Here is a tiny trained network, its code and every weight. The questions are about switching its units off for an input and a class, where a switched-off unit gives its printed mean instead of its output.

import numpy as np


def w(rows, s, z=0):
    codes = np.array(rows[::2]) - 128.0
    scale = np.full(codes.shape[1], s)
    scale[-1] = z or s
    return codes * scale


def norm(h):
    return h / np.sqrt((h * h).mean(-1, keepdims=True) + 1e-5)


def f(y):
    return np.maximum(y, 0)


def log_softmax(a):
    a = a - a.max(-1, keepdims=True)
    return a - np.log(np.exp(a).sum(-1, keepdims=True))


def net(x, mask):
    res = np.array(x, float).reshape(1, 3) / 4 @ E
    u = 0
    for l in range(2):
        y = f(norm(res) @ A[l][:, :-1].T + A[l][:, -1])
        res = res + np.where(mask[u : u + 11], y, B[l][:, -1]) @ B[l][:, :-1]
        u += 11
    return log_softmax(norm(res)[-1] @ U[:, :-1].T + U[:, -1])


A, B = {}, {}
E = w([
[89,140,120,87,219,133,81,136,176,99,184],'x0',
[14,124,148,200,102,109,149,63,180,136,188],'x1',
[99,119,67,97,209,182,252,114,66,186,236],'x2',
],0.0037)
A[0] = w([
[162,140,80,45,207,130,106,212,46,139,120,64],'L0N1',
[122,117,105,153,64,72,100,133,136,140,88,43],'L0N2',
[229,141,53,25,147,186,183,192,76,155,108,124],'L0N3',
[102,120,103,165,138,169,197,94,66,198,184,5],'L0N4',
[128,118,30,84,205,223,253,128,14,170,194,158],'L0N5',
[81,128,94,98,218,156,175,78,166,117,199,124],'L0N6',
[102,149,170,161,125,59,92,130,192,143,177,66],'L0N7',
[165,115,137,91,117,102,87,159,120,91,75,39],'L0N8',
[79,75,83,137,116,191,214,83,121,236,158,59],'L0N9',
[151,122,175,148,67,110,120,167,190,116,67,46],'L0N10',
[109,151,85,166,103,152,181,113,126,142,150,65],'L0N11',
],0.0041,0.0023)
B[0] = w([
[154,121,89,151,182,145,113,13,109,92,62,189],'L0N1',
[121,166,143,103,89,188,174,46,105,129,134,153],'L0N2',
[206,29,74,135,210,37,8,132,101,72,82,213],'L0N3',
[82,170,178,83,127,143,173,191,155,74,131,176],'L0N4',
[132,95,202,186,57,222,160,109,98,252,100,255],'L0N5',
[158,182,81,79,87,151,106,132,171,232,184,201],'L0N6',
[103,75,62,145,183,52,122,142,90,182,128,157],'L0N7',
[134,142,61,122,112,193,181,160,107,79,126,159],'L0N8',
[84,220,118,93,84,119,168,210,182,29,132,186],'L0N9',
[130,169,128,138,106,215,189,81,69,166,135,167],'L0N10',
[80,160,146,103,123,103,141,148,160,96,108,149],'L0N11',
],0.0045,0.0082)
A[1] = w([
[153,118,134,44,157,205,184,253,104,105,144,218],'L1N1',
[111,116,169,172,80,91,81,62,81,139,63,18],'L1N2',
[203,66,80,141,183,77,164,189,87,116,106,121],'L1N3',
[242,176,141,78,138,187,94,110,98,151,102,216],'L1N4',
[144,112,182,169,27,154,149,102,117,148,53,139],'L1N5',
[96,131,42,95,204,136,89,135,122,135,97,247],'L1N6',
[95,110,157,188,171,96,85,55,130,21,78,55],'L1N7',
[67,149,126,117,165,76,110,162,167,134,168,165],'L1N8',
[245,74,133,102,217,146,81,93,111,149,133,9],'L1N9',
[86,158,207,139,128,140,148,124,149,137,125,140],'L1N10',
[223,116,165,131,104,179,122,178,65,134,61,63],'L1N11',
],0.0054,0.0015)
B[1] = w([
[128,97,194,184,124,146,120,120,116,207,124,196],'L1N1',
[128,154,116,117,107,209,186,201,133,169,162,191],'L1N2',
[129,32,146,163,162,181,127,100,51,191,78,194],'L1N3',
[103,148,73,164,62,161,138,111,119,30,46,253],'L1N4',
[98,123,150,100,188,84,101,131,179,135,191,242],'L1N5',
[135,81,92,152,130,118,107,98,105,149,155,196],'L1N6',
[177,131,126,134,113,196,194,141,70,157,92,175],'L1N7',
[171,85,122,102,156,110,66,99,112,63,113,168],'L1N8',
[197,88,7,252,72,254,80,63,76,136,40,224],'L1N9',
[165,138,76,114,115,152,136,113,120,146,87,175],'L1N10',
[97,126,130,86,197,46,116,156,152,45,144,243],'L1N11',
],0.0057,0.0067)
U = w([
[152,142,153,101,124,88,119,116,128,127,149,6],'0',
[84,165,171,131,76,183,182,145,162,235,189,178],'1',
[189,178,169,118,134,78,101,137,111,142,156,2],'2',
[175,74,76,173,128,183,89,106,79,119,68,202],'3',
[121,75,97,113,174,57,39,89,155,137,203,121],'4',
[120,66,212,126,165,95,145,174,107,142,115,78],'5',
[100,199,138,98,95,111,151,158,165,11,116,183],'6',
[199,173,173,116,131,65,109,136,118,141,153,21],'7',
],0.011,0.0043)

Each question gives the input, the list of numbers given to net, and the class t.
The units are the neurons (one row each of A and B). Each row of codes is followed by its name. A weight is (code - 128) times the scale printed after its matrix; where a second scale follows, it is the last column's (A, B and U).
mask holds one flag per neuron, layer by layer. A switched-off neuron (its flag False) gives its mean, the last column of its row in B, instead of its output. The means were averaged over made-up inputs and are rounded, as every weight is.
A unit's drop is (log p(t) with every unit on - log p(t) with that unit switched off) / (log p(t) with every unit on - log p(t) with every unit switched off).
most important unit: the unit with the biggest drop
top k neurons: the k neurons with the biggest drops, biggest first
k most important neurons of layer l: the k neurons of layer l with the biggest drops, biggest first
drop of u: that unit's drop, to one decimal
input [4,-2,-6], class 6: 2 most important neurons of layer 0 : L0N3; L0N1
input [-3,-1,3], class 5: most important unit : L0N3
input [-1,0,0], class 6: top 3 neurons : L1N9; L0N3; L1N3
input [-4,6,-1], class 1: 2 most important neurons of layer 1 : L1N11; L1N4
input [7,1,0], class 4: top 2 neurons : L0N3; L0N5
input [8,0,-2], class 4: top 2 neurons : L0N5; L0N3
input [2,6,1], class 4: top 2 neurons : L0N5; L1N8
input [-7,0,3], class 5: 2 most important neurons of layer 0 : L0N6; L0N3
input [8,8,-6], class 4: 3 most important neurons of layer 1 : L1N9; L1N4; L1N3
input [5,2,1], class 4: 4 most important neurons of layer 1 : L1N8; L1N2; L1N9; L1N7
input [8,6,2], class 4: top 2 neurons : L1N8; L0N5
input [5,8,-2], class 4: drop of L0N5 : 0.2
input [1,4,-1], class 4: drop of L0N3 : 0.2
input [-5,0,-5], class 6: drop of L0N5 : 0.1
input [-2,0,2], class 1: top neuron : L0N5
